Each row has a name. Each piece below is followed by the name of the row it came from, unless a question asks for something else. Each question is about the rows just above it.

Bes: [5.660, -9.143, -9.340, 4.841, 5.835, 6.533, -9.084, 5.600, 7.057]
mel: [0.684, -1.420, -1.925, -5.038, -0.978, -4.158, -1.066, -8.946, -0.323]
der: [0.684, -1.420, 0.193, -5.038, -0.978, -4.158, -1.066, -1.067, -0.323]
Kesu: [-2.283, 1.767, 2.261, 0.718, -1.432, -0.327, 1.920, 0.325, -3.633]
kesus: [0.684, 0.685, -1.925, -5.038, -0.978, -4.158, -1.066, -4.788, 1.319]
Which entry of kesus is missing from [-0.978, -1.066, -1.925, -5.038, -4.158, -4.788, 0.685, 1.319]?  [0.684]
Shift each entry of [0.718, -1.432, -0.327, 1.920] by -1 times 0.001:  [0.717, -1.433, -0.328, 1.919]
Move every entry of [-5.038, -0.978] by -1 step of 0.001.  [-5.039, -0.979]
Shuffled der with one entry gone: [0.684, 0.193, -1.420, -0.978, -4.158, -5.038, -1.067, -0.323], missing  [-1.066]
Which entry of der is missing from [-1.067, -4.158, 0.193, -1.420, -0.323, -5.038, -1.066, -0.978]?  [0.684]

saze: [-0.036, 1.586, 2.807, 3.019, 1.860, -0.430, -3.162, -5.759, -7.260, -7.080, -5.364]
dad: [0.477, -0.726, -2.628, -3.703, -4.593, -5.031, -5.032, -4.585, -3.881, 3.146, -2.088]
pokag: [3.085, 3.010, 2.092, 0.622, -1.071, -2.339, -2.961, -2.664, -1.523, 0.220, 2.271]
vetez: [-0.161, -1.881, -3.580, -4.861, -4.991, -4.102, -2.551, -0.663, 0.735, 1.231, 0.550]
rona: [-0.975, -1.607, -2.628, -3.703, -4.593, -5.031, -5.032, -4.585, -3.881, -2.955, -2.088]
kital: [-6.300, -4.306, -1.763, 0.613, 2.010, 2.366, 1.682, 0.478, -0.726, -1.698, -2.085]
[3.019] with -1 step of 0.001 on every entry:  [3.018]
Which row holds [0.478, -0.726]?  kital
The row with [-1.607, -2.628, -3.703, -4.593, -5.031, -5.032, -4.585] is  rona
Shift each entry of [-0.726, -1.698] by -1 times 0.001:  [-0.727, -1.699]

Rido: [-0.781, -2.865, 0.241, -1.503, 1.138, 0.008, 0.457, -0.496, 1.774, -0.184, 4.776, -1.941, 1.299, -0.726, 4.818, 0.243, 6.251, 7.131, 0.453, -1.325, 0.187, -0.353, -1.618, -2.856, -0.623, 1.513, -0.279, 1.181, -0.369, -0.240, -0.516]
Fuz: [1.123, 4.599, 0.020, 0.053, 1.272, 2.114, -0.078, 0.005, 0.043, 1.788, -0.037, -0.273, -0.140, -2.683, 0.527, -0.425, 0.329, 0.693, 0.036, 0.293, -0.179, 1.495, 2.015, 4.684, 2.082, 2.005, 1.820, 0.002, 0.935, -2.209, 1.191]
vuza: [4.818, 0.243, 6.251, 7.131, 0.453, -1.325, 0.187, -0.353, -1.616, -2.856, -0.623, 1.513, -0.140, -2.683, 0.527, -0.425, 0.329, 0.693, 0.036, 0.293, -0.179, -0.407, -1.618, -2.856, -0.623, 1.513, -0.279, 1.181, -0.369, -0.240, -0.516]
find: [6.251, 7.131, 0.453, -1.325, 0.187, -0.353, -1.616]  vuza
find: [4.818, 0.243, 6.251, 7.131, 0.453, -1.325, 0.187, -0.353, -1.618, -2.856, -0.623, 1.513]  Rido
Move every entry of [0.036, 0.293, -0.179, -0.407] by -1 step of 0.001.  [0.035, 0.292, -0.180, -0.408]
Move every entry of [-0.726, 4.818, 0.243, 6.251] by -1 step of 0.001.  [-0.727, 4.817, 0.242, 6.250]

Kig: [2.544, 1.603, -1.010, -1.589, -2.216, -0.413, 2.299, 0.478, -1.000, 3.172, 0.484, 0.031, 0.376, -1.276, -1.346, -2.612, 0.174, -2.371, 0.181, -1.536, 3.311, -3.463, -0.066, -0.851, 0.099, 1.639, 0.521, -1.144, -0.564, 3.980, 1.040, 1.960, 0.210, -0.102, -1.708, 2.244, -0.848, 2.685]
goki: [3.372, 2.125, -1.339, -2.106, -2.937, -0.547, 3.048, 0.634, -1.325, 4.205, 0.641, 0.042, 0.498, -1.692, -1.784, -3.462, 0.230, -3.142, 0.240, -2.036, 4.389, -4.591, -0.087, -1.129, 0.131, 2.173, 0.690, -1.517, -0.747, 5.276, 1.378, 2.598, 0.278, -0.136, -2.264, 2.975, -1.124, 3.559]
kop: [6.151, 3.877, -2.442, -3.841, -5.357, -0.998, 5.559, 1.157, -2.417, 7.669, 1.169, 0.076, 0.909, -3.086, -3.253, -6.314, 0.420, -5.731, 0.437, -3.713, 8.006, -8.374, -0.159, -2.058, 0.238, 3.963, 1.259, -2.767, -1.363, 9.623, 2.514, 4.738, 0.507, -0.248, -4.129, 5.426, -2.049, 6.491]
nizo: [0.743, 0.468, -0.295, -0.464, -0.647, -0.120, 0.671, 0.140, -0.292, 0.926, 0.141, 0.009, 0.110, -0.373, -0.393, -0.763, 0.051, -0.692, 0.053, -0.449, 0.967, -1.011, -0.019, -0.249, 0.029, 0.479, 0.152, -0.334, -0.165, 1.162, 0.304, 0.572, 0.061, -0.030, -0.499, 0.655, -0.248, 0.784]
tavo: [-1.466, -0.924, 0.582, 0.916, 1.277, 0.238, -1.325, -0.276, 0.576, -1.828, -0.279, -0.018, -0.217, 0.736, 0.776, 1.505, -0.100, 1.366, -0.104, 0.885, -1.908, 1.996, 0.038, 0.491, -0.057, -0.945, -0.300, 0.659, 0.325, -2.294, -0.599, -1.129, -0.121, 0.059, 0.984, -1.293, 0.489, -1.547]
nelun: [-0.249, 0.029, 0.479, 0.152, -0.333, -0.165, 1.162, 0.304, -1.246, 3.954, 0.603, 0.039, 0.469, -1.591, -1.678, -3.256, 0.217, -2.955, 0.225, -1.915, 4.128, -4.318, -0.082, -1.061, 0.123, 2.044, 0.649, -1.427, -0.703, 4.962, 1.296, 2.443, 0.261, -0.128, -2.129, 2.798, -1.057, 3.347]
fivek: [1.759, 1.108, -0.698, -1.098, -1.532, -0.285, 1.590, 0.331, -0.691, 2.193, 0.334, 0.022, 0.260, -0.882, -0.930, -1.806, 0.120, -1.639, 0.125, -1.062, 2.289, -2.394, -0.045, -0.589, 0.068, 1.133, 0.360, -0.791, -0.390, 2.752, 0.719, 1.355, 0.145, -0.071, -1.181, 1.552, -0.586, 1.856]
zomar: [3.362, 2.119, -1.335, -2.099, -2.928, -0.545, 3.038, 0.632, -1.321, 4.191, 0.639, 0.042, 0.497, -1.687, -1.778, -3.451, 0.230, -3.132, 0.239, -2.029, 4.375, -4.576, -0.087, -1.125, 0.130, 2.166, 0.688, -1.512, -0.745, 5.259, 1.374, 2.590, 0.277, -0.135, -2.256, 2.966, -1.120, 3.548]
find: [-0.249, 0.029, 0.479, 0.152, -0.334, -0.165, 1.162, 0.304]  nizo
nelun without one entry, shuffled: [0.469, 4.962, -0.082, 0.603, -0.165, 2.044, 2.798, -0.333, 3.347, -2.129, -3.256, 0.039, 4.128, -2.955, 0.123, -0.703, 0.225, -1.427, -0.249, 3.954, 0.261, -1.591, -0.128, -1.061, 0.029, 2.443, 0.304, -4.318, 0.649, 0.152, 0.479, -1.678, -1.057, 1.296, -1.246, 0.217, -1.915]. Gone:  [1.162]

nide: [0.915, 0.215, 0.273, -2.668, -0.221, 5.465, -3.374, 2.094, -6.385, 3.739, 7.059, 2.179]
zipo: [1.706, 7.311, 1.860, -1.383, 0.842, -6.866, -3.540, 3.380, 7.114, -4.282, 4.601, 0.894]
bamuf: [1.706, 7.311, 1.860, -1.383, 0.842, -6.866, -3.540, 3.380, -6.505, -2.320, -0.801, 7.265]
gulu: [-3.339, -4.152, -7.068, -3.536, 6.147, -4.617, 2.800, -6.835, -2.653, -0.066, -3.640, 1.040]
rup: [0.915, 0.215, 0.273, -2.668, -0.221, 5.465, -3.374, 2.094, -6.385, 3.739, 7.059, 5.956]
vuro: [-0.667, -0.164, -7.207, -5.934, -3.910, -1.254, -3.304, 7.094, -7.119, -4.359, -1.212, -1.018]
zoma: [-5.765, -4.984, -5.230, -1.722, -2.479, -3.824, -4.508, 2.309, -2.793, 2.144, -6.313, -7.054]
Padu: [-1.198, 6.486, 6.887, 5.251, -0.346, -1.778, 2.671, -1.719, 2.450, 5.623, 0.040, 4.329]
Nuz: [3.649, -0.928, 1.568, 0.482, 2.418, 6.053, -3.312, -0.162, 7.190, -0.354, 1.650, -3.098]
bibig: [-1.719, 5.623, -1.778, 2.671, 5.251, 2.450, 6.887, 6.486, -0.346, -1.198, 0.040, -1.919]
Fered: [-6.387, -3.873, 5.523, 2.924, 5.327, 2.718, -2.681, -4.091, 5.420, 3.599, 4.306, 0.181]
[0.215, 0.273] with +1 step of 0.001 on every entry:  [0.216, 0.274]
find: [-1.198, 6.486, 6.887, 5.251, -0.346, -1.778, 2.671, -1.719, 2.450, 5.623, 0.040]  Padu
[-6.387] with -1 step of 0.001 on every entry:  [-6.388]
Move every entry of [5.523] by -1 step of 0.001.  [5.522]
find: [0.915, 0.215, 0.273, -2.668, -0.221, 5.465, -3.374, 2.094, -6.385, 3.739, 7.059, 5.956]  rup
Move every entry of [0.273, -2.668, -0.221, 5.465] by +1 step of 0.001.  [0.274, -2.667, -0.220, 5.466]

kiso: [-4.964, -3.290, 4.230, 6.764, -3.246, 4.381, -8.676, 4.004, -4.937, -1.820, -2.306, 1.567, 0.977, -9.399, 3.886, -4.374, -4.915, 5.035, -1.130, -1.387, -1.162, -4.024, -3.984, 8.619, 4.410, -4.179, -2.236, 2.570, -0.660, 2.277]
fabe: [-4.964, -3.290, 4.230, 6.764, -3.246, 4.381, -8.676, 4.004, -4.937, -1.820, -2.306, 2.441, -3.666, -9.399, 3.886, -4.374, -4.915, 5.035, -1.130, -1.387, -1.162, -4.024, -3.984, 8.619, 4.982, -2.725, -3.908, 1.889, -2.368, -3.223]
Padal: [-4.964, -3.290, 4.230, 6.764, -3.246, 4.381, -8.676, 4.004, -4.937, -1.820, -2.306, 1.567, 0.977, -9.399, 3.886, -4.374, -4.915, 5.035, -1.130, -1.387, -1.162, -4.024, -3.984, 8.619, 4.982, -2.725, -3.908, 1.889, -2.368, -3.223]
vifik: [-5.348, 4.163, 3.711, -0.208, -1.364, -1.977, 3.725, 4.175, 0.834, 2.773, -1.576, -1.193, -4.589, 1.205, 4.392, -0.103, 0.986, 4.104, 4.186, 7.025, 2.712, 0.730, 3.100, -3.833, 1.175, 3.255, 0.118, 2.713, -2.618, -0.761]
funaz: [-0.815, 8.614, -0.359, -0.702, -4.857, 7.576, -3.877, -7.685, 0.439, -0.623, 0.460, 4.744, -7.840, -8.355, 3.147, -0.427, 1.188, 0.450, -0.684, -0.322, 4.404, 0.763, 4.430, 0.954, 5.402, -5.288, 1.369, 0.685, -2.400, 2.162]
madan: [-4.964, -3.290, 4.230, 6.764, -3.246, 4.381, -3.245, 4.004, -4.937, -1.820, -2.306, 1.567, 0.977, -9.399, 3.886, -4.374, -4.915, 5.035, -1.130, -1.387, -1.278, 1.095, 6.453, 2.637, 0.713, 4.352, 2.910, -0.425, -1.960, 2.911]
find: [-4.964, -3.290, 4.230, 6.764, -3.246, 4.381, -8.676, 4.004, -4.937, -1.820, -2.306, 2.441, -3.666, -9.399, 3.886, -4.374, -4.915, 5.035, -1.130, -1.387, -1.162, -4.024, -3.984, 8.619, 4.982, -2.725, -3.908, 1.889, -2.368, -3.223]  fabe
madan without one entry, shuffled: [6.764, 0.713, -0.425, 2.911, -4.915, 6.453, 2.910, 4.381, -1.387, -1.130, -1.820, -4.964, 4.352, -4.374, -3.245, -4.937, 1.567, -1.960, 3.886, 2.637, -2.306, -1.278, 1.095, 0.977, -3.290, 5.035, -9.399, 4.230, 4.004]. Gone:  [-3.246]

mavul: [-3.774, -7.430, 3.653, -0.928, -8.613, 5.390]
zup: [-4.158, -5.536, 2.769, -0.063, 2.530, 2.868]
nura: [-2.748, -0.605, 4.845, -2.749, 3.217, 0.801]
velum: [0.180, -1.431, 2.895, -2.668, 3.361, 0.956]
[-4.158, -5.536, 2.769] with -1 step of 0.001 on every entry:  [-4.159, -5.537, 2.768]
Shuffled nura with one entry gone: [0.801, -0.605, 3.217, 4.845, -2.749], missing  [-2.748]
zup without one entry, shuffled: [-5.536, 2.530, 2.769, -4.158, 2.868]. Gone:  [-0.063]

bote: [3.277, 4.184, -4.194, 1.162, -4.392, -4.984, -3.893, 5.803, -4.497, 3.532, -0.087, -2.209, 4.025, 4.198, -2.886, -5.146, 2.351, 5.470, -3.597, 3.357, -3.650, 3.074, 2.880, -3.282, 2.837, 2.587, -0.854, 2.678, 1.734, -3.709, -0.602, -2.026, 5.970, -3.929, -3.361, -2.378, -3.619]
Gobil: [-4.339, -5.434, 2.919, -3.135, 6.420, 5.864, 5.496, -4.234, 5.420, -5.630, -4.700, 5.225, -2.983, -4.419, 6.441, 4.849, -1.022, -5.343, 6.537, -4.954, 1.707, -3.500, -4.446, 4.608, -6.146, -5.060, -3.705, -5.924, -3.706, 6.851, -7.545, -5.424, -3.888, 6.236, 6.204, -3.901, 7.386]
tugo: [-5.499, -5.645, 4.761, -2.616, 1.575, 3.532, 2.641, -0.898, 4.846, -5.232, -3.204, 3.229, -1.685, -2.865, 1.988, 4.262, -2.435, -2.357, 2.624, 1.504, 5.153, -1.344, -3.596, 3.693, -1.532, -2.830, -6.191, -3.696, -5.825, 3.929, -4.289, -6.113, -2.277, -1.686, 2.668, -9.621, 2.830]
Move every entry of [-4.339, -5.434] by -1 step of 0.001.  [-4.340, -5.435]
[4.849, -1.022] with +1 step of 0.001 on every entry:  [4.850, -1.021]
Which entry of tugo is missing from [-2.616, -9.621, -5.499, -6.113, 3.693, -2.865, 2.668, 3.532, 2.641, 2.830, -2.830, -1.344, 5.153, -1.686, 1.504, -2.357, -3.596, 1.575, -5.645, -2.435, -6.191, 4.262, 3.929, -3.204, 4.761, -1.532, -2.277, -0.898, 1.988, -5.232, -4.289, 2.624, 3.229, -3.696, 4.846, -5.825]?  [-1.685]
find: [-2.886, -5.146, 2.351, 5.470, -3.597]  bote
[-2.357] with -1 step of 0.001 on every entry:  [-2.358]
find: [-1.532, -2.830, -6.191, -3.696, -5.825, 3.929, -4.289, -6.113]  tugo
Shuffled Gobil with one entry gone: [-3.888, 6.537, -5.060, -4.446, 6.204, -3.901, -5.924, -3.135, 5.864, -5.424, 4.849, 6.420, -4.419, 6.851, 7.386, 6.236, 5.496, -5.343, -7.545, -5.434, -4.954, -1.022, -5.630, 4.608, -4.234, -6.146, -4.339, 1.707, -4.700, 5.420, 2.919, -3.500, 5.225, 6.441, -2.983, -3.705], missing  [-3.706]

gam: [0.297, 4.707, 3.493, -1.712, 0.305, -7.505]
pilir: [0.554, -3.753, -2.342, -5.755, -0.847, -1.851]
Zesi: [0.297, 4.707, 3.493, 6.123, 1.655, 2.940]
kase: [2.601, -4.645, -2.327, -7.505, 0.305, -1.712]
Lok: [0.256, 4.393, 3.008, 7.109, 1.659, 1.660]
Fomi: [1.090, 3.598, 2.494, 5.355, 1.987, 2.312]
paliz: [0.877, -3.962, -2.251, -6.069, -0.698, -1.889]
dalat: [0.127, 4.544, 3.255, 5.937, 3.256, 2.835]
temum: [0.326, 4.512, 3.232, 6.425, 1.670, 2.716]
zum: [1.016, -4.111, -2.286, -6.093, -0.642, -1.914]
nusa: [0.326, -4.274, 3.232, 6.425, 1.670, 2.716]
Shift each entry of [3.232] by -1 times 0.001:  [3.231]
The row with [3.255, 5.937, 3.256, 2.835] is  dalat
Which entry of Lok is missing from [1.660, 4.393, 0.256, 7.109, 3.008]?  [1.659]
dalat without one entry, shuffled: [3.256, 0.127, 5.937, 4.544, 2.835]. Gone:  [3.255]
[5.355, 1.987] with +1 step of 0.001 on every entry:  [5.356, 1.988]
Shift each entry of [-3.962, -2.251] by -1 times 0.001:  [-3.963, -2.252]
The row with [-7.505, 0.305, -1.712] is  kase

Nifiv: [-8.004, 8.369, 7.376, 6.739]
nal: [-7.135, 7.149, 6.984, 7.428]
mebi: [-7.662, -6.861, -7.228, -7.233]
tesig: [8.219, -7.233, -7.228, -6.861]
fama: [-7.295, 6.533, 5.954, 6.464]
The row with [-8.004, 8.369] is  Nifiv
Shift each entry of [-7.233] by -1 times 0.001:  [-7.234]
find: [-7.233, -7.228, -6.861]  tesig
Shuffled fama with one entry gone: [6.533, 5.954, -7.295], missing  [6.464]

zisu: [-2.506, 2.182, 2.561, 1.861, 6.250, 6.407, 5.436, -4.357, 8.940, -6.260, -4.442, 6.408]
mibov: [1.841, 2.102, -1.595, 1.020, -1.590, -1.874, -1.585, 1.262, -2.026, 2.009, 1.233, -1.519]
Kuzi: [6.250, 5.772, 5.436, -4.357, 8.939, -6.260, -4.442, 6.408, -3.834, 2.470, 1.450, -2.529]
Shift each entry of [-6.260] by -1 times 0.001:  [-6.261]
find: [6.250, 5.772, 5.436, -4.357]  Kuzi
find: [2.182, 2.561, 1.861, 6.250, 6.407, 5.436, -4.357, 8.940, -6.260, -4.442, 6.408]  zisu
find: [5.772, 5.436, -4.357]  Kuzi
mibov without one entry, shuffled: [1.020, -1.585, 2.009, 1.233, 1.262, -1.590, 2.102, -2.026, 1.841, -1.595, -1.874]. Gone:  [-1.519]
find: [6.250, 6.407, 5.436, -4.357, 8.940, -6.260, -4.442, 6.408]  zisu
zisu without one entry, shuffled: [-4.442, 1.861, -4.357, -6.260, 8.940, 5.436, 2.182, 2.561, 6.407, 6.250, -2.506]. Gone:  [6.408]

rugok: [-4.455, -2.920, 0.130, 1.628, -0.094, -3.433, 0.936, 3.740, -6.910]
gemut: [-0.694, 0.859, 1.917, -0.988, -1.496, -1.089, 2.531, 2.530, -7.883]
gilaz: [-2.715, -1.001, 2.783, 0.201, -0.894, -3.037, 0.370, 2.953, -7.246]
fiz: [-2.715, -1.001, 2.783, 0.201, -0.894, -1.372, 1.606, 2.846, -7.862]
Bavov: [-2.715, -1.001, 2.783, 0.201, -0.894, -3.490, 0.370, 2.846, -7.862]
Shift each entry of [2.783, 0.201, -0.894, -3.490] by -1 times 0.001:  [2.782, 0.200, -0.895, -3.491]
Shuffled gemut with one entry gone: [-7.883, 1.917, -1.496, -1.089, -0.988, 2.530, -0.694, 0.859], missing  [2.531]
The row with [-2.715, -1.001, 2.783, 0.201, -0.894, -1.372, 1.606, 2.846, -7.862] is  fiz

